[[-62.1 -20.7  44.6  -8.1   5.0]
 [-55.1 -26.8  49.1  -2.0   8.9]
 [-65.0 -18.3  41.2 -11.7   2.6]
 [-41.3 -46.2  46.6   4.4  12.2]]
->
[  5.0  -2.0  41.2 -46.2]

[[ 18.8  17.4  17.4  26.7 -22.9]
 [ -0.3  -3.7  -3.7 -52.9  33.0]
 [-27.4 -13.1 -13.1 -14.8  32.8]
 [  7.1 -34.5 -34.5 -13.0  46.4]
 [ 12.0  20.0  20.0  30.2 -16.9]]
->
[-22.9 -52.9 -13.1 -34.5  12.0]

[[-23.2  10.6   6.4 -11.7]
 [ -7.5  48.9 -27.5  12.0]
 [ 68.4 -12.2 -43.7  20.3]]
->
[-11.7 -27.5 -12.2]

[[-14.3  -2.1]
 [-58.3 -10.3]]
->
[ -2.1 -58.3]

[[-33.9 -13.1 -52.7  29.5  59.9]
 [  9.0  48.3  21.9  -3.3  31.6]
 [  4.7  48.0  24.8 -10.2  -0.4]
 [ 35.2 -35.6  25.8 -27.1 -67.6]
 [-11.7 -51.7 -23.3   0.0 -30.4]]
->
[ 59.9  -3.3  24.8 -35.6 -11.7]

[[ 20.6  -6.1 -27.8 -50.4]
 [-26.6   4.1  58.0  25.9]
 [ 26.4  -4.1 -58.7 -25.0]
 [ -9.5   5.0  -5.5  57.4]
 [-24.2   1.6  67.4  -4.8]]
->
[-50.4  58.0  -4.1  -9.5]

[[ 61.2  23.7 -17.4  26.4]
 [ 15.4  36.0  12.8  27.1]
 [ 59.5  11.5 -13.3  23.8]]
->
[26.4 12.8 11.5]
---
[[-50.1  13.7 -48.4  26.7]
 [-25.2 -21.5 -21.5  55.5]
 [ 27.0 -21.0  29.0  14.6]
 [ 17.8 -26.7  18.7  30.8]
 [-60.6  18.2 -59.0  30.0]]
->
[ 26.7 -21.5 -21.0  17.8]

[[ 21.1 -19.5  22.1  17.5]
 [-15.5   0.8 -26.9  21.3]
 [ 59.6   6.8  71.6  27.0]
 [-41.4  -2.1  -4.0 -32.6]]
->
[ 17.5 -26.9   6.8 -41.4]

[[ 59.0  26.0  56.6  -4.3  30.8]
 [-40.2 -48.4  43.7  27.9 -39.3]
 [-37.8  47.6  16.2 -29.9  18.2]
 [-27.8  -9.1  -6.4  45.7 -50.0]]
->
[30.8 27.9 16.2 -9.1]

[[ 24.9 -46.6  50.6]
 [ 54.2 -70.5  67.5]
 [ 49.6  40.4 -26.8]]
->
[ 50.6 -70.5  49.6]

[[ -4.4 -54.6  30.9 -10.7]
 [ -4.4  -1.9  -0.8  -3.9]]
->
[-10.7  -0.8]

[[ 10.6  -1.0]
 [ 54.5 -22.4]
 [-44.2 -32.5]]
->
[-1.0 54.5]
---
[[  4.6  14.8  21.8  10.4]
 [-24.5 -63.9  23.9 -18.0]
 [ -5.9 -10.0  10.1  -4.5]]
->
[[-24.5 -63.9  23.9 -18.0]
 [ -5.9 -10.0  10.1  -4.5]
 [  4.6  14.8  21.8  10.4]]

[[ -2.3   0.1   2.7  -3.3   0.8   0.8   0.3  -0.9  -0.8  -2.9  -2.5  -1.3
    3.6   3.1  -1.9]
 [ 21.2  12.0 -12.6   6.9   4.3 -19.6 -15.7  -7.2 -12.7  22.5   6.1  -6.8
  -22.2 -12.9   3.5]
 [-24.5  27.2  48.6 -49.6  39.5 -20.8 -27.9 -38.7 -30.4 -22.6 -50.4 -40.0
   43.9  48.7 -49.2]
 [-31.1  26.5  53.9 -58.9  41.3 -23.7 -32.0 -45.1 -35.6 -29.2 -58.7 -46.0
   49.8  53.8 -57.0]
 [-15.0   9.7  20.2 -24.8  16.6 -12.5 -15.9 -20.0 -16.0 -13.5 -26.1 -20.5
   16.8  20.0 -25.1]
 [  2.0  -9.2 -13.6   9.0 -12.2   4.3   5.9   8.1   6.5   1.8   9.0   8.2
  -12.7 -12.8   9.5]]
->
[[-31.1  26.5  53.9 -58.9  41.3 -23.7 -32.0 -45.1 -35.6 -29.2 -58.7 -46.0
   49.8  53.8 -57.0]
 [-24.5  27.2  48.6 -49.6  39.5 -20.8 -27.9 -38.7 -30.4 -22.6 -50.4 -40.0
   43.9  48.7 -49.2]
 [-15.0   9.7  20.2 -24.8  16.6 -12.5 -15.9 -20.0 -16.0 -13.5 -26.1 -20.5
   16.8  20.0 -25.1]
 [ -2.3   0.1   2.7  -3.3   0.8   0.8   0.3  -0.9  -0.8  -2.9  -2.5  -1.3
    3.6   3.1  -1.9]
 [  2.0  -9.2 -13.6   9.0 -12.2   4.3   5.9   8.1   6.5   1.8   9.0   8.2
  -12.7 -12.8   9.5]
 [ 21.2  12.0 -12.6   6.9   4.3 -19.6 -15.7  -7.2 -12.7  22.5   6.1  -6.8
  -22.2 -12.9   3.5]]

[[-42.3   7.7  24.3  -3.6  22.8  -7.2   9.1   9.4   9.9 -24.3  -0.2]
 [  5.7  35.6   9.1 -10.3  17.9  -3.8  17.9  -7.1  -2.7  -9.2 -42.6]
 [-28.2  21.5 -23.3  -3.7  24.9 -23.4 -62.5 -13.9  -8.3   0.9 -33.8]]
->
[[-42.3   7.7  24.3  -3.6  22.8  -7.2   9.1   9.4   9.9 -24.3  -0.2]
 [-28.2  21.5 -23.3  -3.7  24.9 -23.4 -62.5 -13.9  -8.3   0.9 -33.8]
 [  5.7  35.6   9.1 -10.3  17.9  -3.8  17.9  -7.1  -2.7  -9.2 -42.6]]

[[-11.6  26.0 -34.3  25.1  26.7 -57.9]
 [ 32.8 -11.6  -9.9  40.9 -35.9  14.3]
 [ 68.3  11.2 -18.9  14.3  -2.3  -4.6]
 [ -5.5  39.8  46.4 -34.3  13.3  -0.4]
 [ 24.4 -27.1  12.8  -0.9 -57.6  12.2]
 [-26.1  36.2  -6.7  -1.2  63.8 -11.7]
 [ 47.6   3.1  20.2 -48.4  14.0  31.0]
 [ -1.4 -26.8 -13.5 -56.7  42.9  19.1]
 [  6.5  67.0  35.7   4.7  41.0  11.0]
 [-34.6 -54.6  -2.5 -25.5  -5.9  37.1]]
->
[[-34.6 -54.6  -2.5 -25.5  -5.9  37.1]
 [-26.1  36.2  -6.7  -1.2  63.8 -11.7]
 [-11.6  26.0 -34.3  25.1  26.7 -57.9]
 [ -5.5  39.8  46.4 -34.3  13.3  -0.4]
 [ -1.4 -26.8 -13.5 -56.7  42.9  19.1]
 [  6.5  67.0  35.7   4.7  41.0  11.0]
 [ 24.4 -27.1  12.8  -0.9 -57.6  12.2]
 [ 32.8 -11.6  -9.9  40.9 -35.9  14.3]
 [ 47.6   3.1  20.2 -48.4  14.0  31.0]
 [ 68.3  11.2 -18.9  14.3  -2.3  -4.6]]

[[ -5.9  -1.7  69.9 -13.7  18.9  26.6   4.6  -2.8]
 [  2.5   5.5  28.8  -9.6  -0.8 -27.6  25.9   8.7]
 [ -3.9  -8.0  19.8  -7.3   9.3 -16.8  10.2  -7.8]
 [-13.4  -6.2  47.1 -11.7 -34.1  -7.9  11.7   0.4]
 [ 11.3   8.6  31.0 -12.3  -5.7 -37.5  12.0   2.0]
 [ 19.8  -4.5  35.8  -7.6 -10.0 -16.5  10.6   9.1]
 [ -0.2   1.3  66.8   2.1 -18.8 -25.0  18.0  -0.3]
 [ -7.0   0.5  55.4 -19.9 -13.8   1.8  21.5   7.8]
 [-18.9  -0.9  48.4 -11.3  14.5 -48.9   9.9  11.5]]
->
[[-18.9  -0.9  48.4 -11.3  14.5 -48.9   9.9  11.5]
 [-13.4  -6.2  47.1 -11.7 -34.1  -7.9  11.7   0.4]
 [ -7.0   0.5  55.4 -19.9 -13.8   1.8  21.5   7.8]
 [ -5.9  -1.7  69.9 -13.7  18.9  26.6   4.6  -2.8]
 [ -3.9  -8.0  19.8  -7.3   9.3 -16.8  10.2  -7.8]
 [ -0.2   1.3  66.8   2.1 -18.8 -25.0  18.0  -0.3]
 [  2.5   5.5  28.8  -9.6  -0.8 -27.6  25.9   8.7]
 [ 11.3   8.6  31.0 -12.3  -5.7 -37.5  12.0   2.0]
 [ 19.8  -4.5  35.8  -7.6 -10.0 -16.5  10.6   9.1]]

[[ -3.1 -51.5  11.5 -14.3]
 [ 11.3 -51.5  17.4  24.5]
 [  1.6 -51.5  24.2  -4.9]
 [ 24.7 -51.5  20.6  -7.8]
 [ -1.0 -51.5  21.0  -7.7]
 [  3.1 -51.5  18.7   9.5]
 [ 11.2 -51.5   3.8  23.0]
 [-27.0 -51.5  -2.3  10.1]
 [  3.3 -51.5  -7.1  24.0]
 [ 19.1 -51.5  24.0   5.5]]
->
[[-27.0 -51.5  -2.3  10.1]
 [ -3.1 -51.5  11.5 -14.3]
 [ -1.0 -51.5  21.0  -7.7]
 [  1.6 -51.5  24.2  -4.9]
 [  3.1 -51.5  18.7   9.5]
 [  3.3 -51.5  -7.1  24.0]
 [ 11.2 -51.5   3.8  23.0]
 [ 11.3 -51.5  17.4  24.5]
 [ 19.1 -51.5  24.0   5.5]
 [ 24.7 -51.5  20.6  -7.8]]
